Below are the code and all the weights of a small trained network. Each question names an input and a class and asks about switching units off, where a switched-off unit gives its printed mean instead of its output.

import numpy as np


def w(rows, s, z=0):
    codes = np.array(rows[::2]) - 128.0
    scale = np.full(codes.shape[1], s)
    scale[-1] = z or s
    return codes * scale


def f(y):
    return y / 2 * (1 + np.tanh(0.7978845608 * (y + 0.044715 * y**3)))


def log_softmax(a):
    a = a - a.max(-1, keepdims=True)
    return a - np.log(np.exp(a).sum(-1, keepdims=True))


def net(x, mask):
    res = np.array(x, float).reshape(1, 3) / 4 @ E
    y = f(res @ A[0][:, :-1].T + A[0][:, -1])
    res = res + np.where(mask, y, B[0][:, -1]) @ B[0][:, :-1]
    return log_softmax(res[-1] @ U[:, :-1].T + U[:, -1])


A, B = {}, {}
E = w([
[58,157,72,182,154,83,95],'x0',
[12,54,142,69,110,134,167],'x1',
[120,92,76,117,99,254,100],'x2',
],0.012)
A[0] = w([
[180,105,183,122,131,155,167,122],'n0',
[145,91,83,126,105,197,99,55],'n1',
[183,145,113,169,121,128,114,96],'n2',
[12,101,104,132,116,105,173,88],'n3',
[126,105,117,134,104,170,77,254],'n4',
[124,150,177,126,135,57,166,60],'n5',
[144,142,210,79,70,147,117,53],'n6',
[65,105,193,116,121,159,142,74],'n7',
[72,140,73,185,147,116,111,86],'n8',
[216,177,91,164,124,123,159,114],'n9',
[137,196,173,138,129,152,69,63],'n10',
[169,147,145,209,110,141,89,117],'n11',
[191,111,102,174,119,155,67,120],'n12',
[48,123,53,223,186,93,62,120],'n13',
[62,111,120,102,123,136,153,56],'n14',
[180,109,142,78,90,141,181,56],'n15',
[59,76,174,70,106,136,168,226],'n16',
[163,89,143,147,172,32,158,148],'n17',
[66,95,167,105,126,136,151,60],'n18',
[113,91,64,166,148,210,92,74],'n19',
[162,138,205,99,105,163,123,76],'n20',
[160,185,145,126,162,154,97,115],'n21',
[169,151,72,125,186,130,102,68],'n22',
[159,123,184,67,154,158,150,161],'n23',
],0.012,0.0089)
B[0] = w([
[181,217,127,118,58,111,88,175],'n0',
[47,158,145,21,209,150,222,170],'n1',
[98,80,54,136,151,65,103,163],'n2',
[148,96,54,148,129,87,132,207],'n3',
[91,106,224,181,151,225,192,203],'n4',
[32,115,229,15,208,180,181,175],'n5',
[117,251,79,30,114,87,131,155],'n6',
[94,110,61,136,184,42,113,168],'n7',
[220,255,136,84,69,111,99,168],'n8',
[146,102,89,175,204,96,81,190],'n9',
[100,78,61,77,155,66,145,144],'n10',
[87,76,80,157,148,37,110,172],'n11',
[150,74,117,144,199,101,108,177],'n12',
[218,238,148,105,23,158,103,213],'n13',
[85,148,48,116,156,119,105,164],'n14',
[147,237,93,43,102,106,70,160],'n15',
[129,76,69,215,127,151,96,250],'n16',
[74,64,229,97,198,217,219,201],'n17',
[114,60,40,99,148,37,117,169],'n18',
[84,115,181,12,176,196,180,182],'n19',
[145,197,78,100,101,140,80,161],'n20',
[104,103,84,160,190,90,98,161],'n21',
[110,136,53,116,142,121,140,149],'n22',
[191,199,133,155,61,74,84,185],'n23',
],0.0082,0.016)
U = w([
[121,97,69,158,146,103,120,96],'0',
[97,121,166,75,162,151,161,83],'1',
[153,186,114,114,76,120,113,98],'2',
[151,91,186,250,104,156,134,248],'3',
],0.02,0.013)

Each question gives the input, the list of numbers given to net, and the class t.
The units are the neurons (one row each of A and B). Each row of codes is followed by its name. A weight is (code - 128) times the scale printed after its matrix; where a second scale follows, it is the last column's (A, B and U).
mask holds one flag per neuron, in row order. A switched-off neuron (its flag False) gives its mean, the last column of its row in B, instead of its output. The means were averaged over made-up inputs and are rounded, as every weight is.
A unit's drop is (log p(t) with every unit on - log p(t) with that unit switched off) / (log p(t) with every unit on - log p(t) with every unit switched off).
The circuit of an input: a set's keep is (log p(t) with only the set's units on - log p(t) with every unit switched off) / (log p(t) with every unit on - log p(t) with every unit switched off). Starting from the 12 units with the biggest drops (on a tie, the unit counted first), units are removed one at a time, each time the one whose removal leaves the highest keep (on an exact tie, the one counted first), for as long as the keep stays at least 0.8.
units of the circuit, in order: the units of the circuit, biggest drop first
most important unit: the unit with the biggest drop
k most important neurons: the k neurons with the biggest drops, biggest first
drop of u: that unit's drop, to one decimal
input [-7,8,-5], class 0: units of the circuit, in order -> [n16]
input [5,4,-5], class 1: 3 most important neurons -> [n17 n5 n23]
input [-5,0,4], class 2: 4 most important neurons -> [n17 n23 n5 n0]
input [5,4,-4], class 2: 3 most important neurons -> [n13 n8 n4]
input [-7,-7,5], class 0: 4 most important neurons -> [n12 n13 n9 n11]
input [6,-1,-8], class 1: 2 most important neurons -> [n17 n5]
input [-8,-7,-8], class 1: 3 most important neurons -> [n17 n5 n16]
input [0,-2,4], class 1: 3 most important neurons -> [n16 n19 n1]
input [1,6,6], class 0: 4 most important neurons -> [n16 n3 n17 n5]
input [8,7,-6], class 2: 2 most important neurons -> [n13 n8]
input [8,4,-7], class 2: drop of n13 -> 1.8
input [4,-1,-5], class 1: drop of n17 -> 0.4
input [-5,-7,-6], class 0: drop of n9 -> 0.3
input [3,-4,6], class 1: most important unit -> n19
